After every row comes roughly how far along a hidden order it lies, from 0 to 9.
(in the rows, 128 means zero)
[134  96 104 207 165 154 102 143 137 119 114 123 102 123 135  99 151] : 0
[155 187  49 170  39 156 139  61 145 134 194 134 123 111  55  80 103] : 2
[140  78 127 176 174 143 107 159 119 103 125 109  98 125 136 116 115] : 5
[134 100 106 114 126 149 118  88 126 115 126 111 143 126 154 134  97] : 1
[125 161  77 216 105 140 114 140 154 149 151 133  94 126  86  81 178] : 1
[144 112 100  65  86 153 127  46 128 115 144 112 180 120 152 150  58] : 0
[144 132 103  56  56 136 119 109 136 147 178 118 113 128  80 115  92] : 2
[112 119  66 214 142 146 121 104 140 123 140 117 109 126 158 106 113] : 1
[124 160 157  62 106 108 143 129 127 139 135 142 148 128 112 147 125] : 6
[132 149 163  45 110 117 129 131 130 145 134 141 156 126 103 149 130] : 5
[113 113 121 112  88 130 116 158 135 141 148 114  74 139  99 105 158] : 2
[134 133  93  52  98 131 149  90 120 107 158 111  68 126 121 113  85] : 7
[140 154  80 138  61 145 117 106 144 149 178 127 110 124  74  94 125] : 1
[149 109 121 165 166 143 112 112 124  96 129 111 151 119 159 139  87] : 5
[105 149 162  33 100  96 155 130 118 140 128 134 137 141 126 160 125] : 8
[143 103 120 119 121 146 116  84 125 114 136 114 165 121 147 145  86] : 2
[145 136 117 120  97 142 118 105 132 128 165 121 140 121 108 125 107] : 3
[151 160  74  75  72 142 149  59 127 108 179 115 109 116 104 109  59] : 6
[153 118 127 169 135 142 123 143 115 106 151 115  68 115  92  98 115] : 7
[125 144  78 155  86 140 131 126 139 133 150 120  70 130  91  77 154] : 4
[ 99 135 175  40 138 100 124 177 134 164 106 148 120 141 112 149 189] : 4
[142 112 170 134 162 131 118 137 113 123 130 137 168 119 127 151 106] : 5
[149 150 162  32 102 113 149 114 112 121 152 134 141 123 100 142  89] : 9
[119 166 117  40  62 114 152  82 134 144 162 141 135 128  91 129 104] : 5
[103  87 163 172 205 123 112 180 120 124  68 122 128 139 185 146 179] : 4
[112 176 135 107 113 116 137 127 140 156 129 155 155 129 102 137 167] : 3
[134 145 129 150 159 134 148  74 114  94 108 131 192 116 175 163  95] : 6
[118 124 138  72 116 117 111 160 142 157 147 129 105 136  99 117 151] : 3
[122 166  71 193 127 136 133  72 145 138 130 138 203 122 159 140 105] : 1
[132 105  75 199 131 151 121 112 131 119 143 110  97 125 142  94 103] : 3
[122  98 196 198 173 126  94 181 131 141  97 134 199 130 145 155 173] : 1

[129 248 195 167 127 124 139 127 137 131 129 135 147 134 133 130 128 124
 136 133 142 126 143 129 180 141 121 132 151 129 140 136 123] : 5
[130 160 128 168 134 145 134 150 124 130 181 142 243 126 127 128 148 134
 123 130 174 134 135 133 133 129 138 156 132 129 129 141 150] : 3
[128 205 142 178 164 164 107 203 112 120 162 133 166 115 120 131 164 162
  95 141 154 147 149 142 187 112 163 134 163 127 131 112 155] : 5
[132 205 129 161 145 154 125 182 123 132 175 142 215 127 126 130 154 135
 120 131 171 138 139 132 145 124 137 147 134 129 129 138 156] : 4
[129 201 133 217 140 136 131 160 131 135 151 140 167 130 128 130 145 133
 124 133 157 134 148 134 167 129 132 136 144 130 129 134 147] : 4
[128 220 133 216 137 131 120 153 118 123 151 141 227 123 124 129 140 139
 113 133 203 139 132 135 150 124 143 139 136 128 130 117 142] : 0
[135 131 126 140 144 174 132 175 126 138 181 139 209 127 128 129 148 131
 132 129 151 131 135 131 129 127 130 151 139 130 128 152 169] : 5
[131 138 208 118 116 106 150 139 155 138 121 141 150 147 136 136 118 106
 152 139 129 114 144 121 154 148  98 129 212 131 132 147 140] : 9
[132 163 136 167 165 186 108 210 112 127 179 130 172 116 120 130 171 157
 102 138 149 148 142 140 161 109 170 141 146 128 132 122 175] : 5
[128 206 158 155 157 153 117 209 122 124 144 131 142 124 122 133 157 149
 104 142 141 143 154 137 186 118 153 131 183 128 133 117 162] : 6
[127 253 156 199 171 168 101 204 111 117 149 130 138 111 118 131 162 167
  88 146 147 150 151 144 204  97 184 127 162 126 134  94 151] : 5
[128 205 155 161 148 147 127 179 127 128 138 135 138 128 126 133 144 139
 113 139 143 139 153 134 179 127 149 130 170 129 132 124 148] : 6
[130 248 147 187 136 134 131 124 131 129 139 144 183 129 128 130 142 126
 129 132 156 132 147 132 166 134 126 132 139 129 133 130 136] : 4
[127 168 158 148 174 163 106 255 118 124 131 123 105 123 120 137 157 157
 100 150 134 144 151 137 169 106 164 127 243 126 130 110 183] : 9
[131 161 138 152 147 155 130 221 124 137 151 136 166 133 127 133 158 129
 125 133 138 132 148 131 153 128 132 140 161 130 129 136 181] : 6
[130 150 132 175 148 148 117 162 114 122 188 135 255 117 122 128 150 150
 109 134 192 142 131 137 147 113 163 162 140 127 128 122 137] : 1
[129 221 130 193 136 135 130 140 119 129 151 142 189 128 128 129 138 127
 123 132 147 136 136 131 152 134 136 134 132 129 131 130 141] : 3
[130 249 142 184 147 146 123 159 124 124 144 138 168 125 125 130 140 141
 120 134 147 138 147 135 189 127 154 131 147 129 133 122 139] : 4
[127 245 181 162 147 141 119 145 126 124 134 133 128 127 125 132 142 140
 115 141 137 140 148 135 194 125 149 127 172 128 136 117 134] : 6
[131 181 129 179 128 123 142 144 135 135 152 147 214 133 131 130 139 116
 140 127 166 124 138 128 141 135 115 135 128 131 130 145 138] : 4
[129 185 134 192 153 154 112 168 107 116 172 138 219 117 121 128 148 159
 103 138 193 142 138 138 161 117 160 143 155 128 130 118 139] : 2
